Below are the code and all the weights of a small trained network. Each question names an input and a target symbol and asks about switching units off, where a switched-off unit gives its printed mean instead of its output.

import numpy as np


def w(rows, s, z=0):
    codes = np.array(rows[::2]) - 128.0
    scale = np.full(codes.shape[1], s)
    scale[-1] = z or s
    return codes * scale


def f(y):
    return np.maximum(y, 0)


def softmax(a):
    e = np.exp(a - a.max(-1, keepdims=True))
    return e / e.sum(-1, keepdims=True)


def log_softmax(a):
    a = a - a.max(-1, keepdims=True)
    return a - np.log(np.exp(a).sum(-1, keepdims=True))


def net(x, mask):
    ids = ['ΔΞΠΩαβζθλμστφ'.index(c) for c in x.split()]
    T = len(ids)
    res = E[ids] + P[:T]
    q, k, v = (res @ M[0].T for M in (Q, K, V))
    z = softmax(np.where(np.tri(T) > 0, q @ k.T / 4**0.5, -1e9)) @ v
    res = res + np.where(mask[0], z, O[0][:, -1]) @ O[0][:, :-1]
    y = f(res @ A[0][:, :-1].T + A[0][:, -1])
    res = res + np.where(mask[1:9], y, B[0][:, -1]) @ B[0][:, :-1]
    return log_softmax(res[-1] @ U[:, :-1].T + U[:, -1])


Q, K, V, O, A, B = {}, {}, {}, {}, {}, {}
E = w([
[114,32,123,152,127,68],'Δ',
[123,131,114,144,112,50],'Ξ',
[103,77,56,172,133,132],'Π',
[123,137,222,113,171,40],'Ω',
[191,157,73,162,52,130],'α',
[211,52,116,168,70,163],'β',
[221,185,130,162,67,173],'ζ',
[165,224,194,108,143,123],'θ',
[144,229,137,99,129,91],'λ',
[50,140,111,114,221,143],'μ',
[149,222,143,124,151,169],'σ',
[116,115,200,134,248,230],'τ',
[122,174,78,147,162,252],'φ',
],0.014)
P = w([
[207,147,103,247,200,77],'0',
[55,101,142,237,60,127],'1',
[135,92,147,220,130,123],'2',
[169,103,146,61,128,163],'3',
[51,110,165,123,51,172],'4',
[149,153,169,149,169,139],'5',
[168,63,152,76,130,178],'6',
[82,133,165,154,75,161],'7',
],0.013)
Q[0] = w([
[47,114,158,62,38,178],'head 1',
[74,134,180,127,54,174],'head 1',
[133,154,182,250,166,165],'head 1',
[236,87,107,47,188,146],'head 1',
],0.013)
K[0] = w([
[155,82,103,250,166,24],'head 1',
[180,167,105,228,186,57],'head 1',
[114,183,95,121,176,185],'head 1',
[128,40,229,77,118,146],'head 1',
],0.016)
V[0] = w([
[116,193,82,90,80,57],'head 1',
[130,137,255,123,135,44],'head 1',
[87,197,186,125,202,181],'head 1',
[166,177,151,153,89,164],'head 1',
],0.019)
O[0] = w([
[99,207,161,122,40,92,3],'head 1',
[162,107,166,117,125,3,169],'head 1',
[138,153,65,171,200,93,195],'head 1',
[142,144,18,41,87,126,176],'head 1',
],0.018,0.014)
A[0] = w([
[96,18,175,111,141,204,175],'neuron 1',
[143,132,247,158,49,63,170],'neuron 2',
[172,236,126,100,29,116,149],'neuron 3',
[87,187,131,158,153,230,170],'neuron 4',
[78,154,158,135,77,185,127],'neuron 5',
[180,114,69,189,52,129,175],'neuron 6',
[248,100,144,123,175,33,1],'neuron 7',
[161,109,99,203,223,254,88],'neuron 8',
],0.0063,0.0079)
B[0] = w([
[228,251,117,118,143,101,180],'neuron 1',
[77,111,108,145,213,255,166],'neuron 2',
[20,116,196,95,100,155,154],'neuron 3',
[111,90,154,193,76,60,156],'neuron 4',
[202,105,108,138,60,73,140],'neuron 5',
[94,183,190,51,226,94,153],'neuron 6',
[99,76,159,91,58,177,213],'neuron 7',
[69,121,135,126,31,89,252],'neuron 8',
],0.0073,0.036)
U = w([
[182,108,130,195,186,216,254],'Δ',
[62,91,134,162,154,215,71],'Ξ',
[190,88,141,220,42,90,104],'Π',
[147,30,169,144,99,102,84],'Ω',
[124,75,121,137,51,140,20],'α',
[243,75,84,143,82,165,150],'β',
[104,82,57,70,157,226,7],'ζ',
[179,107,109,134,84,15,79],'θ',
[77,159,143,149,145,94,171],'λ',
[142,156,142,255,156,71,238],'μ',
[165,183,62,171,212,131,242],'σ',
[193,35,51,176,153,147,173],'τ',
[100,107,69,201,101,193,88],'φ',
],0.0039,0.005)

Each question gives the input, a string of symbols that net reads in full, and the target symbol t.
The units are the heads (4 rows each of Q, K, V and O) and the neurons (one row each of A and B). Each row of codes is followed by its name. A weight is (code - 128) times the scale printed after its matrix; where a second scale follows, it is the last column's (O, A, B and U).
mask holds one flag per unit, heads first, then neurons. A switched-off unit (its flag False) gives its mean, the last column of its rows in O or B, instead of its output. The means were averaged over made-up inputs and are rounded, as every weight is.
A unit's drop is (log p(t) with every unit on - log p(t) with that unit switched off) / (log p(t) with every unit on - log p(t) with every unit switched off).
The circuit of an input: a set's keep is (log p(t) with only the set's units on - log p(t) with every unit switched off) / (log p(t) with every unit on - log p(t) with every unit switched off). Starting from all 9 units, units are removed one at a time, each time the one whose removal leaves the highest keep (on an exact tie, the one counted first), for as long as the keep stays at least 0.8.
units of the circuit, in order: the units of the circuit, biggest drop first
most important unit: the unit with the biggest drop
k most important neurons: the k neurons with the biggest drops, biggest first
input α μ τ λ τ α Ξ α, target α: units of the circuit, in order => (head 1)
input θ τ θ, target τ: units of the circuit, in order => (head 1; neuron 1)
input Ω α μ Δ Δ, target Ω: 3 most important neurons => (neuron 7; neuron 2; neuron 1)
input φ λ μ Δ Ξ φ ζ, target Δ: 2 most important neurons => (neuron 8; neuron 2)
input Δ φ Π β, target β: units of the circuit, in order => (head 1; neuron 1; neuron 5)
input Ω ζ α ζ λ μ Ω θ, target Ω: units of the circuit, in order => (head 1; neuron 7; neuron 2)
input μ μ τ λ Ω τ Π ζ, target μ: units of the circuit, in order => (head 1; neuron 7)
input Ω θ τ τ θ τ Δ Π, target Ω: units of the circuit, in order => (head 1; neuron 7; neuron 2)
input λ ζ φ Δ μ, target λ: 2 most important neurons => (neuron 3; neuron 7)
input Ξ β τ Δ β, target Ξ: 3 most important neurons => (neuron 2; neuron 3; neuron 8)
input Ξ λ α τ σ ζ θ θ, target Ξ: 4 most important neurons => (neuron 2; neuron 3; neuron 1; neuron 8)
input Π Π Ω β μ Δ ζ ζ, target Π: 2 most important neurons => (neuron 4; neuron 5)
input σ α Ω β Ξ, target σ: units of the circuit, in order => (head 1; neuron 8)
input τ φ Ω ζ σ Ω, target σ: most important unit => head 1
input α μ β Π ζ Ω λ τ, target α: 2 most important neurons => (neuron 3; neuron 5)
input φ θ Ξ, target φ: units of the circuit, in order => (head 1; neuron 8)
input β Ω ζ θ Π τ Ω ζ, target β: 2 most important neurons => (neuron 1; neuron 5)
input λ τ μ Ω Π Ξ Π β, target λ: 2 most important neurons => (neuron 3; neuron 6)
input φ Ω θ λ Π, target φ: 2 most important neurons => (neuron 8; neuron 4)
input μ α α Δ λ θ, target λ: most important unit => head 1
input Π σ τ σ τ Π ζ β, target Π: 2 most important neurons => (neuron 4; neuron 5)
